Here is a tiny trained network, its code and every weight. The questions are about switching its units off for an input and a target symbol, where a switched-off unit gives its printed mean instead of its output.

import numpy as np


def w(rows, s, z=0):
    codes = np.array(rows[::2]) - 128.0
    scale = np.full(codes.shape[1], s)
    scale[-1] = z or s
    return codes * scale


def norm(h):
    return h / np.sqrt((h * h).mean(-1, keepdims=True) + 1e-5)


def f(y):
    return y / 2 * (1 + np.tanh(0.7978845608 * (y + 0.044715 * y**3)))


def softmax(a):
    e = np.exp(a - a.max(-1, keepdims=True))
    return e / e.sum(-1, keepdims=True)


def log_softmax(a):
    a = a - a.max(-1, keepdims=True)
    return a - np.log(np.exp(a).sum(-1, keepdims=True))


def net(x, mask):
    ids = ['βηθλπστψ'.index(c) for c in x.split()]
    T = len(ids)
    res = E[ids] + P[:T]
    q, k, v = (norm(res) @ M[0].T for M in (Q, K, V))
    z = softmax(np.where(np.tri(T) > 0, q @ k.T / 4**0.5, -1e9)) @ v
    res = res + np.where(mask[0], z, O[0][:, -1]) @ O[0][:, :-1]
    y = f(norm(res) @ A[0][:, :-1].T + A[0][:, -1])
    res = res + np.where(mask[1:9], y, B[0][:, -1]) @ B[0][:, :-1]
    return log_softmax(norm(res)[-1] @ U[:, :-1].T + U[:, -1])


Q, K, V, O, A, B = {}, {}, {}, {}, {}, {}
E = w([
[248,57,169,82,106,164,85,184],'β',
[135,189,101,127,35,40,57,48],'η',
[172,209,107,227,76,195,119,173],'θ',
[86,158,124,152,161,124,205,112],'λ',
[160,138,254,189,128,134,167,105],'π',
[103,22,165,59,117,107,214,90],'σ',
[101,140,59,112,157,139,168,150],'τ',
[60,148,122,127,138,146,169,169],'ψ',
],0.0047)
P = w([
[104,124,186,97,225,221,49,81],'0',
[151,170,152,46,150,197,96,76],'1',
[124,113,157,106,87,233,122,121],'2',
[180,173,143,53,88,142,165,127],'3',
[149,112,135,126,117,184,176,180],'4',
[172,166,122,93,90,66,184,161],'5',
[113,83,105,198,140,102,171,203],'6',
[148,125,64,156,100,13,162,134],'7',
[82,60,47,253,148,61,154,155],'8',
],0.004)
Q[0] = w([
[159,178,135,100,44,1,163,180],'H0',
[101,47,155,30,90,96,159,75],'H0',
[222,163,149,112,6,191,137,135],'H0',
[86,188,85,115,17,129,75,24],'H0',
],0.009)
K[0] = w([
[184,201,138,68,85,90,156,143],'H0',
[111,65,156,2,165,51,117,55],'H0',
[137,184,150,93,117,214,68,86],'H0',
[86,204,86,145,170,49,58,79],'H0',
],0.0099)
V[0] = w([
[39,54,146,33,93,160,108,243],'H0',
[127,75,245,101,140,65,122,40],'H0',
[252,109,82,32,155,105,34,159],'H0',
[130,148,244,123,125,211,54,134],'H0',
],0.0038)
O[0] = w([
[143,215,93,144,128,118,138,14,226],'H0',
[173,170,98,180,102,162,123,172,145],'H0',
[28,81,140,246,144,173,176,125,233],'H0',
[120,90,79,158,152,2,148,150,255],'H0',
],0.005,0.0028)
A[0] = w([
[146,139,129,81,117,146,113,151,170],'N0',
[166,120,154,94,120,157,37,152,243],'N1',
[102,117,183,97,151,207,131,90,2],'N2',
[127,181,121,131,147,159,134,150,65],'N3',
[110,127,125,95,150,151,148,151,122],'N4',
[137,143,251,153,168,116,95,126,89],'N5',
[161,123,104,164,108,72,108,160,76],'N6',
[125,96,158,169,110,142,117,120,22],'N7',
],0.013,0.0022)
B[0] = w([
[131,110,126,178,193,112,132,121,142],'N0',
[190,99,188,210,254,65,87,94,170],'N1',
[111,168,206,118,158,157,111,76,141],'N2',
[164,129,132,147,106,163,77,119,129],'N3',
[135,119,180,121,124,123,92,127,142],'N4',
[186,150,191,184,124,57,169,114,157],'N5',
[111,163,129,85,117,177,169,181,253],'N6',
[154,168,128,81,163,133,126,165,187],'N7',
],0.0094,0.0049)
U = w([
[235,92,180,213,198,46,120,139,253],'β',
[107,164,78,40,160,219,157,254,164],'η',
[113,30,192,160,41,172,61,150,141],'θ',
[151,220,19,40,158,22,115,59,47],'λ',
[73,174,239,69,140,211,155,21,99],'π',
[21,115,59,253,102,107,180,96,134],'σ',
[60,22,171,10,119,12,118,148,43],'τ',
[243,172,66,213,46,213,66,98,64],'ψ',
],0.0065,0.0025)

Each question gives the input, a string of symbols that net reads in full, and the target symbol t.
The units are the heads (4 rows each of Q, K, V and O) and the neurons (one row each of A and B). Each row of codes is followed by its name. A weight is (code - 128) times the scale printed after its matrix; where a second scale follows, it is the last column's (O, A, B and U).
mask holds one flag per unit, heads first, then neurons. A switched-off unit (its flag False) gives its mean, the last column of its rows in O or B, instead of its output. The means were averaged over made-up inputs and are rounded, as every weight is.
A unit's drop is (log p(t) with every unit on - log p(t) with that unit switched off) / (log p(t) with every unit on - log p(t) with every unit switched off).
The circuit of an input: a set's keep is (log p(t) with only the set's units on - log p(t) with every unit switched off) / (log p(t) with every unit on - log p(t) with every unit switched off). Starting from all 9 units, units are removed one at a time, each time the one whose removal leaves the highest keep (on an exact tie, the one counted first), for as long as the keep stays at least 0.8.
circuit, biggest first: the units of the circuit, biggest drop first
unit that matters most: the unit with the biggest drop
k most important neurons: the k neurons with the biggest drops, biggest first
drop when u is switched off: that unit's drop, to one decimal
input β θ β λ τ τ ψ θ, target η: unit that matters most -> N6
input θ ψ ψ, target τ: circuit, biggest first -> [H0, N6, N1]
input σ π β λ β σ ψ, target σ: circuit, biggest first -> [N6, H0, N7, N1]
input θ σ β λ σ ψ, target β: circuit, biggest first -> [H0, N0, N6]
input β σ ψ ψ τ β β τ, target σ: circuit, biggest first -> [H0, N6, N7, N1]
input λ σ ψ, target β: circuit, biggest first -> [H0, N0]
input λ β θ ψ τ τ, target λ: circuit, biggest first -> [H0, N6, N1]
input β τ τ, target σ: circuit, biggest first -> [N6, N7]
input ψ β λ β β θ ψ ψ ψ, target λ: circuit, biggest first -> [H0, N6]
input λ σ π, target β: circuit, biggest first -> [H0, N1]
input ψ τ η τ β ψ τ σ, target π: circuit, biggest first -> [H0, N2]
input β λ λ τ, target β: circuit, biggest first -> [N6, H0, N0]
input σ η β σ β τ, target ψ: 2 most important neurons -> [N3, N6]
input η τ π, target β: most important neuron -> [N5]
input θ ψ λ τ σ β τ, target ψ: circuit, biggest first -> [H0, N3]
input σ π τ σ σ θ λ, target ψ: 3 most important neurons -> [N3, N6, N1]
input ψ β π θ τ η, target β: 3 most important neurons -> [N1, N0, N7]
input β θ β, target η: circuit, biggest first -> [H0, N7, N1]
input τ σ β τ σ ψ, target π: circuit, biggest first -> [H0, N2]
input β β β β β π λ σ, target π: 3 most important neurons -> [N2, N1, N6]
input σ θ θ ψ, target τ: most important neuron -> [N6]
input θ λ β λ, target β: 4 most important neurons -> [N6, N0, N4, N3]
input ψ θ η λ, target τ: 3 most important neurons -> [N6, N1, N5]
input η σ τ, target θ: 2 most important neurons -> [N4, N6]
input π β ψ β λ, target λ: drop when H0 is switched off -> 1.7
input β σ τ η π ψ, target θ: drop when N6 is switched off -> 0.3
input β β η β ψ τ σ λ, target π: drop when H0 is switched off -> 1.0
